[[ 22 -25 -54 -20  11]
 [  8  43 -48   0  11]
 [-17 -19  60   9 -13]]
=>
[[ 22 -25]
 [  8  43]
 [-17 -19]]

[[-20  29]
 [  0  25]
 [-45  31]
 [  5 -69]]
=>
[[-20  29]
 [  0  25]
 [-45  31]]

[[-63 -12  -2  21]
 [ 32   6   9 -10]
 [ 33   2  13 -19]
 [ 43  13  -3  -5]]
=>
[[-63 -12]
 [ 32   6]
 [ 33   2]]

[[-40  11 -10  -9 -27]
 [ 12  40 -14  36 -72]
 [-32  38 -17  44 -37]]
=>
[[-40  11]
 [ 12  40]
 [-32  38]]

[[-15   6  67]
 [-11  14  59]
 [-12  10  48]]
=>
[[-15   6]
 [-11  14]
 [-12  10]]

[[ 33 -20 -23]
 [ 12  -6 -45]
 [ 40 -61 -43]
 [ -3   3  24]]
=>
[[ 33 -20]
 [ 12  -6]
 [ 40 -61]]

[[ 53   7 -47]
 [-34 -30   9]
 [-20 -16  15]]
=>
[[ 53   7]
 [-34 -30]
 [-20 -16]]
---
[[-27 -65]
 [ 16 -28]
 [-25  46]
 [ -3 -28]
 [-13 -24]]
=>
[-65  16]

[[  5  11  52]
 [ 13  26  42]
 [ 11  -6  -9]
 [-11  -8 -28]]
=>
[52 26 11]

[[ 65 -57  22]
 [-22 -47  13]
 [-69   9  61]]
=>
[ 22 -47 -69]

[[ -8  -4   6 -11 -27]
 [  4 -12 -57  27  17]
 [ 15 -21 -42  27  28]
 [ -2   8 -20   7  11]
 [-15  25  47 -10  -3]]
=>
[-27  27 -42   8 -15]

[[-17 -68   4]
 [ 20  15 -34]
 [-64   3  12]]
=>
[  4  15 -64]

[[-27  27  -1 -57]
 [-11  40  28 -38]]
=>
[-57  28]

[[62  6  0]
 [22 -5 34]]
=>
[ 0 -5]

[[ 66 -38   1  -9]
 [ 17 -66  -2  21]
 [ 16   0  -1 -34]
 [-28  20   2  28]
 [  9  23  -1 -21]]
=>
[ -9  -2   0 -28]
---
[[-37  26 -10  -8  60 -40  54 -60 -62 -45]
 [-12 -29  42   5  29  57  40  -3  35 -47]
 [-56 -48 -63 -63  -6 -58 -59 -12 -17 -12]
 [ 19 -43  -2  35 -37  23 -52  50 -27  64]
 [-35  49 -39 -27  63 -39 -31 -33  56  13]
 [ 37  54 -19  49  48  61   4  52  -5  -5]
 [-16 -51  49 -28  13  20   1  30  46  22]]
=>
[[-45 -37  26 -10  -8  60 -40  54 -60 -62]
 [-47 -12 -29  42   5  29  57  40  -3  35]
 [-12 -56 -48 -63 -63  -6 -58 -59 -12 -17]
 [ 64  19 -43  -2  35 -37  23 -52  50 -27]
 [ 13 -35  49 -39 -27  63 -39 -31 -33  56]
 [ -5  37  54 -19  49  48  61   4  52  -5]
 [ 22 -16 -51  49 -28  13  20   1  30  46]]

[[ 37 -17 -14 -63 -47  23  15  62]
 [ 47  23 -48  -1 -32 -19 -64 -31]
 [-40 -47  -3 -58 -49 -34  17  36]
 [-46  57  -1 -33   5 -29 -13  53]
 [ 54 -36   4 -39 -36  41  60 -50]
 [ 21  22 -10 -11  24  31  14  11]
 [ 64  54 -14  58 -14 -45 -63 -10]
 [ 65 -21  10   9  -9 -55 -29  59]
 [-37  17  -4 -59  54  19  47  -6]
 [-38 -51  33  -3  43  60 -37 -46]]
=>
[[ 62  37 -17 -14 -63 -47  23  15]
 [-31  47  23 -48  -1 -32 -19 -64]
 [ 36 -40 -47  -3 -58 -49 -34  17]
 [ 53 -46  57  -1 -33   5 -29 -13]
 [-50  54 -36   4 -39 -36  41  60]
 [ 11  21  22 -10 -11  24  31  14]
 [-10  64  54 -14  58 -14 -45 -63]
 [ 59  65 -21  10   9  -9 -55 -29]
 [ -6 -37  17  -4 -59  54  19  47]
 [-46 -38 -51  33  -3  43  60 -37]]

[[ 52  -5 -26  17  12 -22  10 -22  29 -40  26  27  -5  51 -30  15]
 [ 21  -1  12 -29  -4 -15  -3 -30   2   7 -36 -34  30 -33 -17   1]]
=>
[[ 15  52  -5 -26  17  12 -22  10 -22  29 -40  26  27  -5  51 -30]
 [  1  21  -1  12 -29  -4 -15  -3 -30   2   7 -36 -34  30 -33 -17]]

[[-13 -34  11  18  10 -13 -40  18  -1 -73  32   6 -18]
 [-10  -9  -5  20  26   2  66  23  -2 -44  39 -19  -6]
 [-12   2   5  26   0  17  13  15  30   2   8  22  -1]]
=>
[[-18 -13 -34  11  18  10 -13 -40  18  -1 -73  32   6]
 [ -6 -10  -9  -5  20  26   2  66  23  -2 -44  39 -19]
 [ -1 -12   2   5  26   0  17  13  15  30   2   8  22]]

[[  4   3  -6  -4   4  10 -13   7   2  -6   2]
 [  8   9   0  -1   0  12 -19  47  -5  -4   1]
 [ 11  13   3 -10   1   5 -59  25   6 -14   2]
 [ 11  12   3 -10   1   5 -58  23   6 -14   2]
 [  6   9  -1  -1   0   9 -13  44  -4  -5   1]]
=>
[[  2   4   3  -6  -4   4  10 -13   7   2  -6]
 [  1   8   9   0  -1   0  12 -19  47  -5  -4]
 [  2  11  13   3 -10   1   5 -59  25   6 -14]
 [  2  11  12   3 -10   1   5 -58  23   6 -14]
 [  1   6   9  -1  -1   0   9 -13  44  -4  -5]]

[[-18  43]
 [ 19 -58]
 [-31  17]
 [ -1 -60]
 [ 72 -57]
 [ 35 -27]
 [-13  -4]]
=>
[[ 43 -18]
 [-58  19]
 [ 17 -31]
 [-60  -1]
 [-57  72]
 [-27  35]
 [ -4 -13]]

[[-26  -5  -3 -47 -39  -2 -21 -15 -13   3]
 [-13  -6  62 -36  -7 -48 -42  52  24   3]
 [ 27  31  19  27  33 -43  -3  -2 -32 -53]
 [-10  49   2  14  19 -12   1  -4 -13  25]]
=>
[[  3 -26  -5  -3 -47 -39  -2 -21 -15 -13]
 [  3 -13  -6  62 -36  -7 -48 -42  52  24]
 [-53  27  31  19  27  33 -43  -3  -2 -32]
 [ 25 -10  49   2  14  19 -12   1  -4 -13]]
---
[[-25  46  45  30  62]
 [ 65  -5   0  -7 -59]]
=>
[[-25  46]
 [ 65  -5]]

[[ 10 -64  43  18]
 [ 15  34 -72  16]]
=>
[[ 10 -64]
 [ 15  34]]

[[ 26 -27  44  18 -16]
 [ -5   4  -5  -5   4]
 [ 31 -31  53  21 -13]
 [ 11 -10  11   3   5]]
=>
[[ 26 -27]
 [ -5   4]]

[[ -8  13  -8]
 [-55  19 -55]
 [ -4 -12  -4]
 [ -4 -16  -4]]
=>
[[ -8  13]
 [-55  19]]

[[-60  -9]
 [-21  -4]
 [-35 -14]]
=>
[[-60  -9]
 [-21  -4]]

[[16 57  1]
 [22 46 -9]]
=>
[[16 57]
 [22 46]]

[[-49 -11  -4  15  72]
 [ 11  20  14  39 -41]
 [ -2  -9  28   4  47]]
=>
[[-49 -11]
 [ 11  20]]
